In the rows, zero is written as 128.
Each row has a class, written as a number after it.
[117 131 129 133 130 104 105 106 169 112 145 132 156 165 141 139 126 154
 130  97 120 105 120  89 133 122 149 116 153 143 149 117 120 128  78  94
 118 131 121 153 137 108]	3
[144  35 109 166 126 152 140 109 163  95 169 148 144  80 135 163 145 158
  78 137 144 106 112 156 195  99 147 142  99  99 148 100 127 101 104 127
 101 132  61 111 188 124]	0
[131 184 125  91 133 132 135 120 106 104 181  91 156 102 176  91 126 135
 171  70 144  99 130 129 147 168  65 166 193 175 103 176 141 133 164  97
  93  99 110  79 144 133]	5
[111 140 140 126 148 174 107 112 143  78 109  74  97 155 104 102 128 141
 117 128  73 104  99  81 106 101 100 121 161 129 170  86 115 125  84 135
 108 127 140 107 142 109]	1
[126  86 165 157 133 103 122 109 107  70  93 139 142 124 116 106 119 120
 108  99 107 135 110 146 128 137 116 144 127 133 150 139 100 156 135  85
  93 105  72  51 113 124]	5
[130 123 153 115 129 146 144 135 122 136 137 121  94 135 125 123 162 111
 118 192  96 133 178 122 109 167 106  97 107  94 147 194 130  90 126 123
 123  94 102 108  67 152]	7
[159 142 151 159 104 151 144 101 118 100  96 104 121 155 107 115 110 109
 112  92 148 128  92  88 137 155 101 162 112 140 123 172  79  80 135 107
  91 109 117 130 128 121]	4
[161  66  93 140 140 119 189 135 162 179 127 152 124 113  96  59 142 128
 104 119 135  93 181 155 148 134 105 131  96 134 130  59  73 125 105 137
 102 124 207 111 199 131]	4
[ 50  88 154 155 114 167 130 118 156  80 141 141  99 135  84 123 133 134
  93  78 102 110  99 137 155 127  74  99 107 108 131 160 120 121 159  87
  83  87  85 183 112  86]	7
[136  41  89 108  91 173 123 117 177  72 106 181 155 143  77 102 103 136
 160 128 105  72  96  96 163 138  96 122 115  97 149  82 108 168 187 163
  83 121 173  78 152  74]	1
[137 100 143 144 134 126 145 131  88 168 147 117 131 108  94  94 147 105
 117 163 115 149 184 165 104 141 129 126 113 136 125 146 121 104  92 129
 134 121 134  96  94 121]	4
[121 137 150 124 118 159 114 135 118 108 129 114 134 126 116 140 145 119
 124 155 122  98 190 120  95 136 128 101  99 107 163 211 154 126  85 142
 130 109  86 131  81 142]	7
[147  94 144  97 135 125 107 129 131 138 151 158 112 143 139  91 140 114
 129 171 120 114 180 126 118 168 128 115 127 117 138 178 135 108 103 123
 122 109 124  86 104 135]	2
[145 122 141 115 130 149 150 144 126 120 172 149 157 174 136 101 152 127
  97 109 131  72 191 140 123 155 122 100 136 131 139 183 154 105 141  71
 102 114 132  61 104 121]	0
[ 94  93 126  97 122  51 177  88 132  90 190 152 166 155 146 157 105 170
  76 152 182  98 150 189 126 156 107 103 115 159 179  80 130 174 197 141
 124 141 185 143 172 143]	4
[154 173 131  98 104 111 119  69 127 144 142 144 166 122 144 126 139 107
 156 104  74 113 168 127 102 129 118 116 152 136 112 169 124 116 178 114
 122 111 147  87 166 172]	0
[138  62  62 129  91 119 126 114 198 142 126 177  86 143 112  80 105 167
  91 132 129 148 113 142 168 159 109 133  52  99 177  83 117  50 161 170
 104 154 108  72 193 106]	0
[168 160 129  97 125 112 170 122  90 103 136  93 156 105 177 127 152 108
 131 132 118 120 149  98  79 127 107 117 141 155 168 100 111  88 116 156
 126 114 168  95 133 159]	1
[122 143 139 103 158 167 199 132 116  41 139  99 160  99 153 131 149 131
 140 250 153   9 133 101 143  94  74 119 152 116 131 140  84  96 148 128
 137 124 158 232 176 125]	6
[128 144 192 137 130 125  51  96 111 114 127  86 122 149 114 128 118 118
 132 126 154  91 141 106 137 130  91 120 154 123 144 151 132 117 113 140
 125 112 127 141 117 100]	4
[109 137 143  97 150 141 108 115 127 137  77  90 100 178  64  83 124 130
 122 152 108 106 103  97 121 125 101 110 174 118 127 108 113 141  89 131
 119 111  65 118 121 141]	2
[146 104 190 158 142 115 121  93 113  88 132 151 127 201 140  89 120 166
 113 108 136 129 105 173 205 134  62 155 173 119 151 110  80 173 219 163
  90  93  50  89  87 102]	0
[141 132 136 130 186  90  86 127 188  84 141 135  86 207 159  85 105 152
 107 126 119 105 125  89 150 126 129 117 142 132 154 121 103 117  80 116
 143 132 151 148 133 105]	5
[127 101 112 117 138 117 130 146 135 166 115 116 125 134 121  99 109 115
 138 161 143  78 193 159  65 149 122 102 101 141 134 168 171 128 113 152
 126 120 147  71  91 140]	5
[187 155 125 112 147  96  90 125 127 139 136 134 124 143 124  92 138 102
 132 144 151  88 164 102 106 163 134 140 126 106 129 167 153 116 108 101
 161 113  98  82  90 160]	8
[157  26 101 116 140 108 125 100 171  71 123 186  95 164 154 151 117 153
 101 181 115  63 153 139 136 131  94 125 152 141 135 117  92 127 162 149
  38  96 165  86 146 144]	3
[149 108 153 116 120 117  89 117 135 132 130 103 128 144 104  90 141 111
 136 165 124  81 207 124 104 150 132 115 135  99 143 179 155  82  94 141
 129 112 115  77  97 117]	4
[145 105 122 112 150  87 160  98 156 105 126 113 155 134 185 140 151 160
 129 102 152 169 142 180 101  97 156 117 128 139 160 104  98 133  87 169
  79 113 117 202 126 131]	6
[124 102 141  97 104 139 146 106 101 126 129 149 158 120 200 144 132 136
 140 119 123 151 140 168 115 141  96 130 134 160 143 146 107 152 155 140
  63 103 125  71 151 171]	2
[166 140 128 130 147 114 112  98  95 132 153 142 161 121 162  82 113 123
 161 116 117 130 162 134 146 129  87 153 142 126 122 167  66 103 136 172
 124 107 132 122 117 136]	5
[127 134 142 104 130 128  67 109 109 112 120 124 114 191 151 164 137 128
 105 142  88  98 102  75  97 125 119 126 159 113 184 115 107 127 111 143
 121 134 150 150  99 121]	3
[152 131 122 113 154 140  92 111 129 149 146 119 100 152 100 132 146 108
 115 187 102  86 136  80 119 140 140  99 122 109 139 141 123 138  89 105
 142 114 122 164 100 161]	8
[132 168 117 109 171 153 130  58  80 143 135  83 130 110  76 111 133 179
 118 237  41 133 182 143 109 110  52 132 156  90 182 120  87 122 107 186
 131 122 145  97 153 139]	2
[137 111 114  94 138 138  81 135 101 139 140 127 133 152  89 108 140 107
 121 135 124 122 167 145  82 154 111  95 132 106 172 152 115 131 107 157
  97 114 135 136  86 123]	1
[154 162 174 145 159  89  70 122 135  76  95 136  78 173 149 110 133 128
  96 135 118 166 106 103 109 134 114 153 132 134 162 131 113 107  94  67
 148 117 107 139 119 104]	8
[140 122 143 155 165 129  85  88 147 123 120 107 127 180 116 121 116 135
 149  98 111  84 134 108 165 135 103 108 127 148 159 125 104 133 116  92
  86 125 140 107 152  97]	5
[123 114  78 148 133 106 159  76 152 140  97 126 104 112  32 153  85 143
  99 231 108 100 186 155 129 105  65 105 144 130 124 106 101 125 163 201
 113  89 153 157 166 143]	1
[134 129 137 137 122 120 108  97 135 121 103 112 118 171 101 151 122 117
 117 132 111  85 130  72 107 157 130 149 157  95 148 148 112 166  88 133
 116 110 102 115  69 146]	7
[129  29  97  96 114 162 180 127 217 130 125 127 126 106  61 116 134 141
 180 208 114 113 121 111 168 171 151 113 132 104 141  52 165 154 153 117
 131 130 143  95 198  86]	1
[117 155  64 100 124 170 123 136 150 132 153 193 138 188 107 100  97 200
  66 135 109 148 160 118 162 107 106 114  97  97 168 113  72  36 104 146
 125 190 201 187 229 107]	0
[180 143 146 117 158 130 225  95  89  48 119 156 181  80 123 133 144 168
 108 120 144  88 112 179 130  82  70 192 136 167  99  85 103 143 189 136
 119 131 157 101 193 155]	3
[148  72 109 167 107 125 160  56 204 130 130 170 112 120 113 181  67 202
 157 203 108 153 103 111 176 156 111 162 127 146 138  92  87 216 178 180
  88 111 210 164 160  94]	3
[158  63  97 108 155 102 117 106 129  83 156 153 100  82 163 184 114 120
 104 177 134  87 164 149 101 137 130 146 167 136 154  94 158 226 154 116
 128 102 199  97 187 178]	8
[116 154 139 153 139 160  88 126 179 135 120  95  76 175 132 125 129 135
 109 116 104 153 105  99 148 115 114 127 145 140 144 119 113 110  73 129
 108 115  97 142 131 115]	1
[123 165 170 111 127 129  92 123 109 128  97 116 111 183 102 134 132 112
  97 149 119 151 118  86 123 144 102 109 149 128 182 111  81 126 110 129
 130 116 123 190 125 119]	1
[137 131  70 148 142 146 157 103  95 151 153  57 158  90 143 146 128 114
 142  65 119 127 124 159 118 123  95 137 138 138 124 161 139 102 139 131
  86  92  81  73 110 147]	5
[135 160 157 119 136 145  70 129 154 152 102 123 125 162 169 157 160 123
 123 105 139 111  97  86 147 118  77 123 153 157 139  96 127 138 110  89
 111 109 131 113 147 112]	3
[126 181 105 101 103 111 105 109 130 136 128 114 120 123  98 155 135 110
 133  61 130 116 146 109 152 196  81 138 177 102 122 188 131 124 163  61
  69  94  86  92 158 166]	7
[125 109 139 105 129 127 101 137 148 138 136 150 142 132 169 124 149 139
 110 163 124 131 180 149  81 131 132 131 130 105 156 162 143  92  88 125
 137 123 119  95 128 141]	3
[162 120 146 120 144 118 114 141 107 135 136 160 129 138 154 148 134 134
 124 168 135 158 167 136 129 150 110 118 138 129 143 146 134 106 136 111
 123 119 160  68 107 124]	3
[107 113 104  98  98 114 142 141 124 159 103 156 130 107  65 125 124 128
 151  97 147  78 141 127 120 166  82  84 100 123 100 135 107  91 133 105
  36 136 170 150 151 145]	7
[206 197 143  96 141 137 145  97 122  83  91 152 192 145 125 183 159 157
 136 163 149 128 127 113 214 113 101 153 155  95  91 146 107 119 162  97
  90 128 106  68 140 146]	6
[118  38 210 180  90 129 185 151  97 161 100 127  73  74  82 140 110 136
 143 176 148 114 118 176 133 155 142 153 102 204 111  59 161 240 140 167
  89 143 200 116 103  87]	4
[134 133  72  95  93 110 162  90 128  98 165 147 170  89 123 111 134 126
 142 125  92  42 143 117  90 132 130 156 124 156 107 179 117 114 114 142
 101 126 121 136 145 153]	2
[125 130 169 147 135  91  61  84 166 108  99 122 127 199 129 168 109 161
 139  99 129 103  83  88 175 110 125 112 188 121 114 121  99 119 104 110
  65 116  70 144 113 134]	3
[154  62 141  75 148 135 210 148 169 103 182 185  78 179 196 119 124 175
 111  83 153 131 106 173 201 193 151 164 143 138 160  59 136 229 212 115
  95 146 200 108 214 156]	2
[164 150  15  97 155 134 155 138 103 136 167 144 153 123 115 141  80 137
 112 121 163  75 120  93 149 125  85 102 106 158 119 104 115 156 142 167
 121 146 225  96 141 157]	5
[135 130 135 150 151 131 176 109  73 119 189 135 147 120 147 145 120 116
 116 118 132 110 152 165 114 137 131 158 148 147 103 195 120 117 132 107
 127 120 134 148 109 146]	2
[133 159 132 163 123 136 201 117  92 135 154 106 157  84 199 114 151  96
 135 122 134 168 140 118 175 139 111 130 114 168 150 129  77 110 147  89
 135 108  90  69 150 166]	6
[135 124 138 106 140 129 113 114 104 150 166 144 123 142 124 101 116 113
 144 182 136 115 166 117 139 174 114 101 125 122 130 189 113 105 127 125
 132 120 121 119 119 155]	2
[109 101 108 132 137 148 143 111  65  89 164 122 198 105 117 120 134 105
 170  88 107 101 148 190 122 120 117 139 171 146 126 143  95 137 154 105
  83 135  87  86 169 154]	1
[114 139 184 125 153 178  90 127 128 120 120 102 125 188 156 108 145 123
 116 172 114 113 126  82 139 106  78  77 163 119 160 133  88  83 105 101
 128 103 119 167 135 102]	0
[148 114 141 126 128 132 109 114 149 159 143 127 165 130 111 122 132 130
 122 125 148  81 210 148 133 128 123  69 136  91 134 181 150 107 118 114
 100  97 107  92 135 154]	0
[141 151 142 132 165 142 108 117 157 137 107  87 129 163 156 137 114 144
 118 127 137  80 123  95 101 113  87 105 125 123 164 132 104 155  85 146
 106 105 190 175 117 122]	5
[ 99  91 118 125 122 105 129 158 125  64 194 178 106 108  89  68 129 206
  27 141  77 133 136 132 150 175  93 110 129  73 217 103  96 141 110  72
  65 141 174  75 128  72]	0
[140 139 124  99 148  73 113 104 127 120 177 111 123 148 124  90 109 152
 126 105 168 137  83 126 165 156  87 134 173 111 129  83  91 166 154 167
 120 118 139 152 113 130]	4
[136 123 115 124 148 144 118 137 143 132 130 111 142 143 143  81 123 132
 120 146 137  97 198 156  93 122  97  95 153  98 141 189 121  89 107 127
 103  96  98  78 133 159]	0
[191 131 119 121 130  93 215 134 103 110 192 157 140  86 145 113  99 162
  83 122 201 128 189 149 172 177 108 115 134 134 140 147 115 109 174 124
  95 112 170  87 172 183]	0
[116 120 173 133 154 147 102 122 144 116 100 103 125 174 107  86 148 133
 128 122 108 141 129 135  95 137  96 128 146 123 166 116  91  99  80  95
  91 120 123 136 130  84]	1
[137 127 136 134 109 100 183 117  79  98 145 134 142 118 124 154 128 129
 110  87 104 101 150 117 147 138 142 161 172 123 129 110 133 170 137 138
 119 122 109  62  92 171]	7
[113  67 178 136 142 123 113 108 112 132 100  80  69 131  79  96 123  99
 103 142  97 125 141 103 109 130 140 125 185 112 150  77  97 122  76 125
 124 110 147 152 152 126]	4
[132 113 126 124 107  87 125  80  88 137 139 139 160 131 120 136 138  88
 161 158 117 110 153 115 143 167 154 147 143 133 143 122 114 115 151 113
 137 148 100  86 117 126]	6
[141 150 141 125 159 145  92  93 128 139 130 103 123 199 126 131 139 132
 133 163 131 116 123 122 112 142 105 151 148 133 134 145 140 131 121 111
 141 110  83 146  80 111]	8
[163 141 170 129 138 141  34  97 119 112 121 115 128 170 124 133 155 139
 137 116 104  70 126 102 141 111 116 142 168 120 139 137 113  98  73 123
  74 144 102 123 126  97]	0
[141 118 113 118 121 133  95 122 122 127 122 132  98 139 107 142 136 106
 118 162  87 105 189  88 110 143 123 100 132 109 142 176 127 112  84 147
 107 101 114  91  77 153]	7
[136 114 134 112 107 114 140 120 183 169 134 166 138 126 211 150 193 178
  85  89 101 212  95 169 139 134 119 191 108 146 195  36 106 183 113 135
 113 125 126 131 174 104]	3
[143 108 143  78 133 136 114 141 129 169 145 131 123  97 133 121 152 125
 127 216 138 113 180 112 110 161 105  82 124 106 138 155 150 108  84 125
 122 103 152  96 114 142]	2
[ 96 103 123 103 119 145  70 112 125 135 113 130 165 135 131 115 117 110
 130 185 109 124 177 117  85 142  91  98 113 100 167 183 128  68 113 118
 140 112 122  86 126 107]	5
